Below are the code and all the weights of a small trained network. Each question names an input and a class and asks about switching units off, where a switched-off unit gives its printed mean instead of its output.

import numpy as np


def w(rows, s, z=0):
    codes = np.array(rows[::2]) - 128.0
    scale = np.full(codes.shape[1], s)
    scale[-1] = z or s
    return codes * scale


def f(y):
    return y / 2 * (1 + np.tanh(0.7978845608 * (y + 0.044715 * y**3)))


def log_softmax(a):
    a = a - a.max(-1, keepdims=True)
    return a - np.log(np.exp(a).sum(-1, keepdims=True))


def net(x, mask):
    res = np.array(x, float).reshape(1, 7) / 4 @ E
    y = f(res @ A[0][:, :-1].T + A[0][:, -1])
    res = res + np.where(mask, y, B[0][:, -1]) @ B[0][:, :-1]
    return log_softmax(res[-1] @ U[:, :-1].T + U[:, -1])


A, B = {}, {}
E = w([
[159,147,181],'x0',
[146,80,188],'x1',
[138,131,144],'x2',
[95,137,58],'x3',
[2,176,178],'x4',
[206,193,237],'x5',
[128,120,138],'x6',
],0.0056)
A[0] = w([
[100,176,188,27],'n1',
[52,208,128,54],'n2',
[219,179,119,85],'n3',
[108,146,152,3],'n4',
[74,48,10,135],'n5',
[17,220,179,88],'n6',
[62,219,109,51],'n7',
[78,179,124,140],'n8',
[185,146,89,110],'n9',
[155,108,139,135],'n10',
[139,56,108,52],'n11',
[114,52,163,64],'n12',
[101,131,124,24],'n13',
[114,161,81,48],'n14',
[109,191,66,88],'n15',
[129,61,228,206],'n16',
[62,160,54,70],'n17',
[123,198,64,89],'n18',
[198,100,81,9],'n19',
[249,93,55,107],'n20',
[104,178,65,83],'n21',
],0.012,0.0039)
B[0] = w([
[58,54,139,148],'n1',
[131,55,98,170],'n2',
[91,25,145,170],'n3',
[81,77,140,114],'n4',
[168,183,222,254],'n5',
[118,38,76,221],'n6',
[170,79,105,165],'n7',
[133,127,82,163],'n8',
[135,57,111,151],'n9',
[140,125,90,142],'n10',
[209,55,130,140],'n11',
[184,133,132,132],'n12',
[89,116,116,114],'n13',
[145,55,178,129],'n14',
[157,134,140,150],'n15',
[148,181,48,213],'n16',
[127,125,151,180],'n17',
[201,158,177,147],'n18',
[50,65,106,152],'n19',
[3,94,99,227],'n20',
[183,90,153,151],'n21',
],0.0062,0.0067)
U = w([
[142,94,124,122],'0',
[228,223,80,253],'1',
[202,132,243,123],'2',
[187,154,157,75],'3',
[255,169,143,110],'4',
[182,176,225,81],'5',
],0.0093,0.0037)

Each question gives the input, the list of numbers given to net, and the class t.
The units are the neurons (one row each of A and B). Each row of codes is followed by its name. A weight is (code - 128) times the scale printed after its matrix; where a second scale follows, it is the last column's (A, B and U).
mask holds one flag per neuron, in row order. A switched-off neuron (its flag False) gives its mean, the last column of its row in B, instead of its output. The means were averaged over made-up inputs and are rounded, as every weight is.
A unit's drop is (log p(t) with every unit on - log p(t) with that unit switched off) / (log p(t) with every unit on - log p(t) with every unit switched off).
The circuit of an input: a set's keep is (log p(t) with only the set's units on - log p(t) with every unit switched off) / (log p(t) with every unit on - log p(t) with every unit switched off). Starting from the 12 units with the biggest drops (on a tie, the unit counted first), units are removed one at a time, each time the one whose removal leaves the highest keep (on an exact tie, the one counted first), for as long as the keep stays at least 0.8.
units of the circuit, in order: the units of the circuit, biggest drop first
top k neurons: the k neurons with the biggest drops, biggest first
drop of u: that unit's drop, to one decimal
input [-6,5,1,-8,7,6,-3], class 0: top 2 neurons : [n6, n1]
input [4,4,0,-8,0,5,-7], class 1: units of the circuit, in order : [n16]
input [5,6,-4,-4,8,8,-4], class 0: top 4 neurons : [n6, n1, n5, n16]
input [7,0,-1,-3,7,-2,-1], class 0: top 3 neurons : [n6, n5, n1]
input [-5,5,-4,-4,-7,1,5], class 0: units of the circuit, in order : [n20, n5]
input [8,-2,3,-2,-8,-3,-2], class 0: units of the circuit, in order : [n20, n19]
input [4,6,7,5,7,3,-2], class 0: units of the circuit, in order : [n6, n5]
input [-1,-6,4,-5,7,-8,-5], class 2: units of the circuit, in order : [n5, n16]
input [3,1,-8,5,-8,6,0], class 0: top 2 neurons : [n20, n3]
input [-2,-3,7,-1,-8,8,-3], class 0: drop of n20 : 0.3
input [-7,7,-5,-2,0,-7,0], class 2: drop of n8 : 0.0
input [-3,-1,-8,7,8,7,5], class 0: drop of n1 : 0.1
